Here is a tiny trained network, its code and every weight. The questions are about switching its units off for an input and a class, where a switched-off unit gives its printed mean instead of its output.

import numpy as np


def w(rows, s, z=0):
    codes = np.array(rows[::2]) - 128.0
    scale = np.full(codes.shape[1], s)
    scale[-1] = z or s
    return codes * scale


def norm(h):
    return h / np.sqrt((h * h).mean(-1, keepdims=True) + 1e-5)


def f(y):
    return y / 2 * (1 + np.tanh(0.7978845608 * (y + 0.044715 * y**3)))


def log_softmax(a):
    a = a - a.max(-1, keepdims=True)
    return a - np.log(np.exp(a).sum(-1, keepdims=True))


def net(x, mask):
    res = np.array(x, float).reshape(1, 4) / 4 @ E
    u = 0
    for l in range(3):
        y = f(norm(res) @ A[l][:, :-1].T + A[l][:, -1])
        res = res + np.where(mask[u : u + 7], y, B[l][:, -1]) @ B[l][:, :-1]
        u += 7
    return log_softmax(norm(res)[-1] @ U[:, :-1].T + U[:, -1])


A, B = {}, {}
E = w([
[239,187,219,80,147],'x0',
[98,136,149,100,146],'x1',
[72,209,130,156,109],'x2',
[136,149,72,1,163],'x3',
],0.008)
A[0] = w([
[207,224,119,139,125,166],'L0N0',
[96,62,122,19,125,81],'L0N1',
[134,119,210,79,93,3],'L0N2',
[136,159,109,180,1,39],'L0N3',
[22,224,138,111,167,210],'L0N4',
[124,132,106,41,170,123],'L0N5',
[163,114,112,147,164,218],'L0N6',
],0.0092,0.0045)
B[0] = w([
[88,50,140,145,7,241],'L0N0',
[150,195,73,162,199,218],'L0N1',
[141,108,113,209,206,132],'L0N2',
[109,97,214,88,119,159],'L0N3',
[148,79,94,96,67,253],'L0N4',
[151,102,163,73,173,235],'L0N5',
[71,107,114,79,103,215],'L0N6',
],0.012,0.0039)
A[1] = w([
[46,121,25,189,156,156],'L1N0',
[94,95,181,181,169,21],'L1N1',
[98,132,118,197,149,97],'L1N2',
[78,195,120,144,217,20],'L1N3',
[101,158,124,156,202,2],'L1N4',
[249,190,205,57,100,43],'L1N5',
[122,191,105,239,122,167],'L1N6',
],0.011,0.0048)
B[1] = w([
[60,56,192,106,31,253],'L1N0',
[54,121,173,111,183,142],'L1N1',
[108,112,231,32,122,140],'L1N2',
[200,50,54,53,92,130],'L1N3',
[115,5,80,88,70,116],'L1N4',
[136,169,235,169,44,200],'L1N5',
[136,49,255,82,165,151],'L1N6',
],0.0091,0.0053)
A[2] = w([
[74,101,163,245,115,92],'L2N0',
[119,159,135,91,157,49],'L2N1',
[171,119,23,99,115,117],'L2N2',
[184,220,155,219,60,185],'L2N3',
[49,90,132,211,121,127],'L2N4',
[110,184,161,145,247,1],'L2N5',
[49,124,254,75,184,157],'L2N6',
],0.01,0.0053)
B[2] = w([
[193,119,221,140,99,214],'L2N0',
[244,113,77,91,56,113],'L2N1',
[185,68,67,85,122,177],'L2N2',
[26,76,215,51,34,192],'L2N3',
[166,155,191,73,76,215],'L2N4',
[147,91,167,37,63,122],'L2N5',
[255,155,173,152,98,253],'L2N6',
],0.01,0.0064)
U = w([
[34,31,170,95,26,247],'0',
[120,25,2,19,198,170],'1',
[167,130,213,140,127,152],'2',
[6,189,53,195,239,1],'3',
],0.0089,0.006)

Each question gives the input, the list of numbers given to net, and the class t.
The units are the neurons (one row each of A and B). Each row of codes is followed by its name. A weight is (code - 128) times the scale printed after its matrix; where a second scale follows, it is the last column's (A, B and U).
mask holds one flag per neuron, layer by layer. A switched-off neuron (its flag False) gives its mean, the last column of its row in B, instead of its output. The means were averaged over made-up inputs and are rounded, as every weight is.
A unit's drop is (log p(t) with every unit on - log p(t) with that unit switched off) / (log p(t) with every unit on - log p(t) with every unit switched off).
The circuit of an input: a set's keep is (log p(t) with only the set's units on - log p(t) with every unit switched off) / (log p(t) with every unit on - log p(t) with every unit switched off). Starting from the 12 units with the biggest drops (on a tie, the unit counted first), units are removed one at a time, each time the one whose removal leaves the highest keep (on an exact tie, the one counted first), for as long as the keep stays at least 0.8.
units of the circuit, in order: the units of the circuit, biggest drop first
most important unit: the unit with the biggest drop
k most important neurons: the k neurons with the biggest drops, biggest first
top k neurons in layer l: the k neurons of layer l with the biggest drops, biggest first
drop when u is switched off: that unit's drop, to one decimal
input [0,-5,0,-7], class 2: 2 most important neurons -> L0N4, L2N6
input [-4,-1,-1,-6], class 2: 2 most important neurons -> L2N6, L0N0
input [-6,-5,-1,-8], class 2: top 3 neurons in layer 2 -> L2N6, L2N3, L2N0
input [-2,6,5,0], class 1: 3 most important neurons -> L0N4, L1N5, L0N0
input [-5,-8,1,-8], class 2: 2 most important neurons -> L2N6, L0N0
input [-1,4,-2,-8], class 2: most important unit -> L2N6
input [-6,-6,6,-6], class 2: units of the circuit, in order -> L2N6, L0N0, L1N6
input [-1,-3,-3,-6], class 2: 3 most important neurons -> L0N4, L0N0, L2N6
input [-8,-8,6,-6], class 2: top 3 neurons in layer 0 -> L0N0, L0N3, L0N6
input [-5,8,3,-7], class 2: top 3 neurons in layer 0 -> L0N0, L0N6, L0N3
input [-5,2,-5,3], class 1: top 3 neurons in layer 0 -> L0N0, L0N1, L0N5
input [-3,0,-3,-6], class 2: drop when L0N4 is switched off -> 0.2
input [-5,8,3,3], class 1: drop when L1N5 is switched off -> 0.2
input [-4,3,-2,-6], class 2: most important unit -> L2N6
input [-1,5,-3,8], class 1: drop when L0N1 is switched off -> 0.1
input [-2,3,0,-5], class 2: 2 most important neurons -> L0N0, L2N6
